Below is a small trained network, with its code and all its weights. Each question gives an input and a class and asks what happens when units are switched off, that is, made to give their printed mean instead of their output.

import numpy as np


def w(rows, s, z=0):
    codes = np.array(rows[::2]) - 128.0
    scale = np.full(codes.shape[1], s)
    scale[-1] = z or s
    return codes * scale


def norm(h):
    return h / np.sqrt((h * h).mean(-1, keepdims=True) + 1e-5)


def f(y):
    return y / 2 * (1 + np.tanh(0.7978845608 * (y + 0.044715 * y**3)))


def log_softmax(a):
    a = a - a.max(-1, keepdims=True)
    return a - np.log(np.exp(a).sum(-1, keepdims=True))


def net(x, mask):
    res = np.array(x, float).reshape(1, 7) / 4 @ E
    u = 0
    for l in range(3):
        y = f(norm(res) @ A[l][:, :-1].T + A[l][:, -1])
        res = res + np.where(mask[u : u + 11], y, B[l][:, -1]) @ B[l][:, :-1]
        u += 11
    return log_softmax(norm(res)[-1] @ U[:, :-1].T + U[:, -1])


A, B = {}, {}
E = w([
[113,107,156,178,105,118,148,131,164,145],'x0',
[156,120,128,123,93,91,98,139,169,158],'x1',
[36,128,89,74,2,203,146,114,94,135],'x2',
[29,81,24,160,204,171,65,6,198,167],'x3',
[40,216,220,141,164,131,34,156,168,38],'x4',
[99,118,106,146,140,131,144,197,126,126],'x5',
[139,128,125,113,124,114,114,117,129,130],'x6',
],0.0063)
A[0] = w([
[199,77,26,140,125,127,201,105,135,143,101],'L0N1',
[103,66,140,68,169,119,125,176,145,127,92],'L0N2',
[143,40,78,112,96,111,201,110,75,156,121],'L0N3',
[45,134,119,68,1,152,135,107,105,174,2],'L0N4',
[180,130,158,129,192,83,170,158,104,101,148],'L0N5',
[132,98,132,96,122,100,115,129,111,172,97],'L0N6',
[182,152,136,180,234,138,128,122,173,164,83],'L0N7',
[83,122,138,148,56,124,49,142,135,39,143],'L0N8',
[128,148,153,127,100,85,163,123,96,92,99],'L0N9',
[103,181,147,187,101,127,171,52,114,148,112],'L0N10',
[38,74,48,96,116,179,64,112,194,194,117],'L0N11',
],0.0068,0.0042)
B[0] = w([
[130,168,204,68,219,102,215,94,141,170,213],'L0N1',
[118,126,132,77,127,103,145,85,79,99,123],'L0N2',
[73,131,207,82,108,129,155,142,182,192,215],'L0N3',
[90,236,32,157,91,95,168,141,120,135,185],'L0N4',
[155,139,89,129,52,50,59,105,138,118,196],'L0N5',
[154,173,197,133,114,211,112,100,151,164,128],'L0N6',
[114,150,31,132,151,52,73,141,94,99,177],'L0N7',
[70,254,136,129,114,136,125,132,171,149,189],'L0N8',
[76,91,148,45,65,112,97,219,90,127,144],'L0N9',
[194,175,126,156,163,184,146,176,152,100,137],'L0N10',
[187,48,116,134,154,193,29,110,55,119,254],'L0N11',
],0.0073,0.0064)
A[1] = w([
[64,212,219,127,124,129,14,149,138,104,96],'L1N1',
[43,194,46,81,54,198,193,98,145,132,67],'L1N2',
[104,64,105,206,227,157,106,43,75,154,130],'L1N3',
[103,187,114,94,31,60,193,156,74,90,97],'L1N4',
[192,78,112,191,147,111,160,117,115,46,3],'L1N5',
[208,87,84,1,135,128,106,72,134,119,194],'L1N6',
[151,132,200,105,2,138,128,201,93,129,98],'L1N7',
[92,157,95,135,168,159,58,155,133,63,106],'L1N8',
[63,103,95,92,9,233,149,116,134,86,31],'L1N9',
[83,130,205,103,174,137,80,179,163,57,82],'L1N10',
[172,14,175,134,203,93,69,140,174,68,208],'L1N11',
],0.0064,0.0027)
B[1] = w([
[79,55,131,83,181,157,173,118,187,179,250],'L1N1',
[147,145,123,150,232,49,66,169,106,134,211],'L1N2',
[195,93,138,144,12,162,102,204,150,66,254],'L1N3',
[177,69,146,179,168,189,104,47,133,124,231],'L1N4',
[133,147,121,109,172,66,107,131,126,108,122],'L1N5',
[45,98,128,166,72,125,158,188,158,121,205],'L1N6',
[149,79,87,171,79,254,50,164,70,59,229],'L1N7',
[143,98,185,128,104,126,194,186,153,202,209],'L1N8',
[162,234,79,146,83,58,175,71,49,187,176],'L1N9',
[139,144,172,70,122,75,108,47,153,181,170],'L1N10',
[101,138,94,148,64,129,151,101,60,156,218],'L1N11',
],0.0079,0.0055)
A[2] = w([
[217,70,194,98,67,143,127,158,90,54,89],'L2N1',
[127,129,150,35,196,152,176,162,182,173,161],'L2N2',
[66,181,183,147,157,121,100,129,186,117,105],'L2N3',
[135,160,76,133,68,76,146,160,116,196,191],'L2N4',
[135,87,115,112,125,23,114,91,160,114,162],'L2N5',
[177,225,19,154,113,44,96,125,114,135,148],'L2N6',
[188,120,219,157,146,174,112,172,71,63,5],'L2N7',
[175,83,127,83,126,130,254,113,123,143,114],'L2N8',
[173,160,197,116,140,144,133,128,67,51,150],'L2N9',
[152,113,110,178,217,13,135,117,136,27,27],'L2N10',
[115,50,77,171,143,217,63,100,119,88,79],'L2N11',
],0.0086,0.0026)
B[2] = w([
[99,78,36,138,119,157,79,118,131,97,254],'L2N1',
[81,101,247,61,98,121,110,122,196,155,208],'L2N2',
[155,59,146,80,120,75,211,85,153,139,177],'L2N3',
[99,211,173,143,221,115,161,131,122,46,205],'L2N4',
[87,215,89,91,66,226,142,169,61,146,172],'L2N5',
[130,168,176,161,169,141,158,122,85,127,219],'L2N6',
[209,69,93,138,108,114,152,127,119,176,190],'L2N7',
[28,78,219,76,117,85,54,86,254,156,185],'L2N8',
[131,103,114,147,125,96,151,133,190,92,160],'L2N9',
[130,211,119,184,229,170,189,85,70,148,166],'L2N10',
[224,88,102,131,53,86,128,175,134,58,245],'L2N11',
],0.0086,0.0072)
U = w([
[210,4,91,167,73,137,69,157,112,104,188],'0',
[46,72,241,39,134,96,123,108,195,197,2],'1',
[115,219,142,197,184,114,137,126,23,148,186],'2',
],0.011,0.0012)

Each question gives the input, the list of numbers given to net, and the class t.
The units are the neurons (one row each of A and B). Each row of codes is followed by its name. A weight is (code - 128) times the scale printed after its matrix; where a second scale follows, it is the last column's (A, B and U).
mask holds one flag per neuron, layer by layer. A switched-off neuron (its flag False) gives its mean, the last column of its row in B, instead of its output. The means were averaged over made-up inputs and are rounded, as every weight is.
A unit's drop is (log p(t) with every unit on - log p(t) with that unit switched off) / (log p(t) with every unit on - log p(t) with every unit switched off).
The circuit of an input: a set's keep is (log p(t) with only the set's units on - log p(t) with every unit switched off) / (log p(t) with every unit on - log p(t) with every unit switched off). Starting from the 12 units with the biggest drops (on a tie, the unit counted first), units are removed one at a time, each time the one whose removal leaves the highest keep (on an exact tie, the one counted first), for as long as the keep stays at least 0.8.
units of the circuit, in order: the units of the circuit, biggest drop first
top k neurons: the k neurons with the biggest drops, biggest first
k most important neurons of layer l: the k neurons of layer l with the biggest drops, biggest first
drop of u: that unit's drop, to one decimal
input [0,-2,7,-4,-8,-6,2], class 1: units of the circuit, in order	[L2N8]
input [7,-6,7,-5,-8,7,2], class 1: top 2 neurons	[L2N8; L0N1]
input [4,-1,1,4,4,-5,-2], class 0: 3 most important neurons of layer 0	[L0N11; L0N3; L0N1]
input [-1,2,5,-6,-7,-4,6], class 1: top 2 neurons	[L0N1; L0N3]
input [-7,-2,3,6,6,-1,2], class 0: top 2 neurons	[L0N11; L0N3]
input [3,3,-4,-6,-7,2,-6], class 1: top 3 neurons	[L0N1; L2N8; L1N3]
input [-3,4,-6,0,-5,-2,-7], class 2: top 3 neurons	[L0N7; L1N1; L0N5]
input [0,-2,8,-4,-7,-6,6], class 2: top 2 neurons	[L0N4; L1N1]
input [-4,0,-8,-7,-2,2,-8], class 2: top 2 neurons	[L1N3; L2N10]
input [6,-7,7,-8,6,-5,-3], class 0: top 2 neurons	[L1N7; L1N4]
input [-8,2,6,-1,4,6,7], class 2: top 2 neurons	[L0N4; L1N9]
input [4,-8,-3,1,-1,-8,-7], class 2: 2 most important neurons of layer 0	[L0N11; L0N7]
input [1,5,-5,-2,-5,0,2], class 1: top 2 neurons	[L0N1; L2N8]
input [4,5,1,1,-3,8,-3], class 1: units of the circuit, in order	[L0N1]
input [0,4,6,-4,3,3,2], class 2: drop of L0N4	0.8
input [3,-5,6,3,-8,-7,-6], class 1: drop of L0N1	1.2
input [-7,-5,6,3,4,-1,2], class 2: drop of L1N9	0.7
input [-5,7,-7,-2,5,0,-4], class 2: drop of L0N5	0.1
